Below is a small trained network, with its code and all its weights. Each question gives an input and a class and asks what happens when units are switched off, that is, made to give their printed mean instead of their output.

import numpy as np


def w(rows, s, z=0):
    codes = np.array(rows[::2]) - 128.0
    scale = np.full(codes.shape[1], s)
    scale[-1] = z or s
    return codes * scale


def norm(h):
    return h / np.sqrt((h * h).mean(-1, keepdims=True) + 1e-5)


def f(y):
    return y / 2 * (1 + np.tanh(0.7978845608 * (y + 0.044715 * y**3)))


def log_softmax(a):
    a = a - a.max(-1, keepdims=True)
    return a - np.log(np.exp(a).sum(-1, keepdims=True))


def net(x, mask):
    res = np.array(x, float).reshape(1, 6) / 4 @ E
    u = 0
    for l in range(2):
        y = f(norm(res) @ A[l][:, :-1].T + A[l][:, -1])
        res = res + np.where(mask[u : u + 16], y, B[l][:, -1]) @ B[l][:, :-1]
        u += 16
    return log_softmax(norm(res)[-1] @ U[:, :-1].T + U[:, -1])


A, B = {}, {}
E = w([
[43,157,182,88,135,71,30],'x0',
[220,249,152,82,122,107,148],'x1',
[203,231,216,142,128,91,91],'x2',
[201,95,198,87,134,185,171],'x3',
[101,129,150,239,126,87,97],'x4',
[39,109,223,80,144,125,254],'x5',
],0.0041)
A[0] = w([
[131,121,148,125,112,106,101,112],'0.n0',
[33,137,130,90,139,145,182,54],'0.n1',
[199,210,89,200,107,123,102,61],'0.n2',
[2,88,153,85,115,114,190,8],'0.n3',
[159,49,81,141,141,214,198,44],'0.n4',
[100,110,242,219,106,95,100,44],'0.n5',
[131,220,109,162,144,82,105,72],'0.n6',
[71,64,58,110,156,77,18,3],'0.n7',
[120,103,239,205,106,118,89,58],'0.n8',
[39,138,157,85,149,153,209,45],'0.n9',
[145,73,36,121,41,183,62,53],'0.n10',
[140,167,130,124,169,102,112,81],'0.n11',
[166,31,62,148,149,220,252,23],'0.n12',
[207,145,186,24,145,117,158,32],'0.n13',
[163,60,103,134,139,173,169,37],'0.n14',
[134,116,130,124,125,110,126,128],'0.n15',
],0.0053,0.0049)
B[0] = w([
[115,147,108,139,139,156,150,122],'0.n0',
[101,94,121,100,126,88,133,156],'0.n1',
[78,146,92,78,147,2,151,172],'0.n2',
[121,96,101,78,170,46,157,191],'0.n3',
[171,92,129,169,99,161,201,196],'0.n4',
[133,130,202,191,226,148,160,151],'0.n5',
[159,158,85,178,85,94,145,146],'0.n6',
[81,138,125,136,41,208,39,162],'0.n7',
[92,149,181,182,193,151,141,144],'0.n8',
[110,80,74,105,181,75,88,174],'0.n9',
[154,69,106,124,190,150,93,160],'0.n10',
[124,148,106,135,112,137,144,108],'0.n11',
[158,35,121,208,49,215,230,253],'0.n12',
[145,152,171,67,69,206,96,153],'0.n13',
[152,122,127,133,108,142,161,132],'0.n14',
[125,134,122,128,133,134,133,129],'0.n15',
],0.0058,0.0026)
A[1] = w([
[2,93,127,53,152,69,185,19],'1.n0',
[103,149,151,88,157,66,50,130],'1.n1',
[188,176,199,10,104,153,142,19],'1.n2',
[64,75,106,95,135,129,212,147],'1.n3',
[95,131,107,121,115,112,159,130],'1.n4',
[86,72,142,103,155,181,128,101],'1.n5',
[24,84,141,75,140,80,170,15],'1.n6',
[178,169,196,39,92,153,128,39],'1.n7',
[83,65,146,102,132,183,122,117],'1.n8',
[164,101,79,81,125,135,108,86],'1.n9',
[36,165,182,157,76,112,142,80],'1.n10',
[36,116,104,152,91,164,43,4],'1.n11',
[131,186,92,135,105,65,142,33],'1.n12',
[78,79,86,192,144,93,133,105],'1.n13',
[144,63,68,164,152,122,58,75],'1.n14',
[138,79,51,72,65,114,100,106],'1.n15',
],0.007,0.0045)
B[1] = w([
[155,83,213,2,100,15,58,210],'1.n0',
[132,89,91,167,83,167,228,220],'1.n1',
[58,204,141,12,153,201,157,179],'1.n2',
[190,66,159,130,34,92,118,253],'1.n3',
[177,97,159,135,105,131,94,144],'1.n4',
[162,204,80,178,76,78,121,171],'1.n5',
[175,105,174,69,128,54,86,182],'1.n6',
[79,193,126,59,159,179,161,163],'1.n7',
[172,214,91,178,83,88,115,188],'1.n8',
[109,109,162,144,182,106,171,132],'1.n9',
[177,61,121,114,211,137,131,152],'1.n10',
[59,127,141,110,51,187,99,156],'1.n11',
[190,153,94,121,57,106,75,130],'1.n12',
[157,198,199,46,102,165,146,190],'1.n13',
[92,120,102,19,186,130,117,161],'1.n14',
[111,105,213,185,195,126,130,176],'1.n15',
],0.0063,0.0039)
U = w([
[188,213,71,175,105,46,116,131],'0',
[40,108,83,146,100,188,26,107],'1',
[190,50,108,171,71,193,209,169],'2',
[156,82,64,116,250,135,94,3],'3',
[127,204,161,38,150,199,163,176],'4',
[129,70,188,64,83,27,98,151],'5',
[93,135,216,217,220,118,137,112],'6',
],0.015,0.0038)

Each question gives the input, the list of numbers given to net, and the class t.
The units are the neurons (one row each of A and B). Each row of codes is followed by its name. A weight is (code - 128) times the scale printed after its matrix; where a second scale follows, it is the last column's (A, B and U).
mask holds one flag per neuron, layer by layer. A switched-off neuron (its flag False) gives its mean, the last column of its row in B, instead of its output. The means were averaged over made-up inputs and are rounded, as every weight is.
A unit's drop is (log p(t) with every unit on - log p(t) with that unit switched off) / (log p(t) with every unit on - log p(t) with every unit switched off).
The circuit of an input: a set's keep is (log p(t) with only the set's units on - log p(t) with every unit switched off) / (log p(t) with every unit on - log p(t) with every unit switched off). Starting from the 12 units with the biggest drops (on a tie, the unit counted first), units are removed one at a time, each time the one whose removal leaves the highest keep (on an exact tie, the one counted first), for as long as the keep stays at least 0.8.
units of the circuit, in order: the units of the circuit, biggest drop first
k most important neurons: the k neurons with the biggest drops, biggest first
top k neurons in layer l: the k neurons of layer l with the biggest drops, biggest first
drop of u: that unit's drop, to one decimal
input [8,3,4,-1,-3,6], class 4: units of the circuit, in order => 1.n2
input [7,-1,7,4,1,7], class 6: 3 most important neurons => 0.n5, 0.n8, 1.n13
input [-3,-2,5,3,3,-2], class 6: units of the circuit, in order => 0.n8, 1.n3
input [-3,-7,-4,-1,7,4], class 5: 2 most important neurons => 0.n3, 1.n1
input [1,-6,4,0,-1,-6], class 1: units of the circuit, in order => 0.n7, 1.n11
input [8,-1,1,-2,3,0], class 6: units of the circuit, in order => 0.n5, 1.n3
input [-2,5,6,8,0,-8], class 4: units of the circuit, in order => 1.n2, 1.n7
input [5,-7,4,3,4,-5], class 1: 2 most important neurons => 0.n7, 1.n11
input [-7,3,-5,1,6,-8], class 3: 2 most important neurons => 1.n14, 0.n10
input [7,7,2,5,7,7], class 4: top 3 neurons in layer 1 => 1.n2, 1.n7, 1.n15
input [-4,-1,8,4,-3,-7], class 4: top 2 neurons in layer 0 => 0.n13, 0.n9
input [-1,-1,7,-8,7,3], class 6: top 2 neurons in layer 0 => 0.n5, 0.n8
input [1,2,-2,2,3,-6], class 3: 2 most important neurons => 0.n10, 1.n14
input [3,-7,5,-4,6,1], class 6: units of the circuit, in order => 0.n5
input [7,-8,0,4,-8,-3], class 1: drop of 0.n7 => 0.7
input [1,-4,-7,0,-3,4], class 5: drop of 1.n14 => 0.0
input [0,-1,2,-5,-5,-2], class 1: drop of 0.n7 => 0.3
input [2,4,3,-6,7,6], class 6: drop of 0.n5 => 0.1
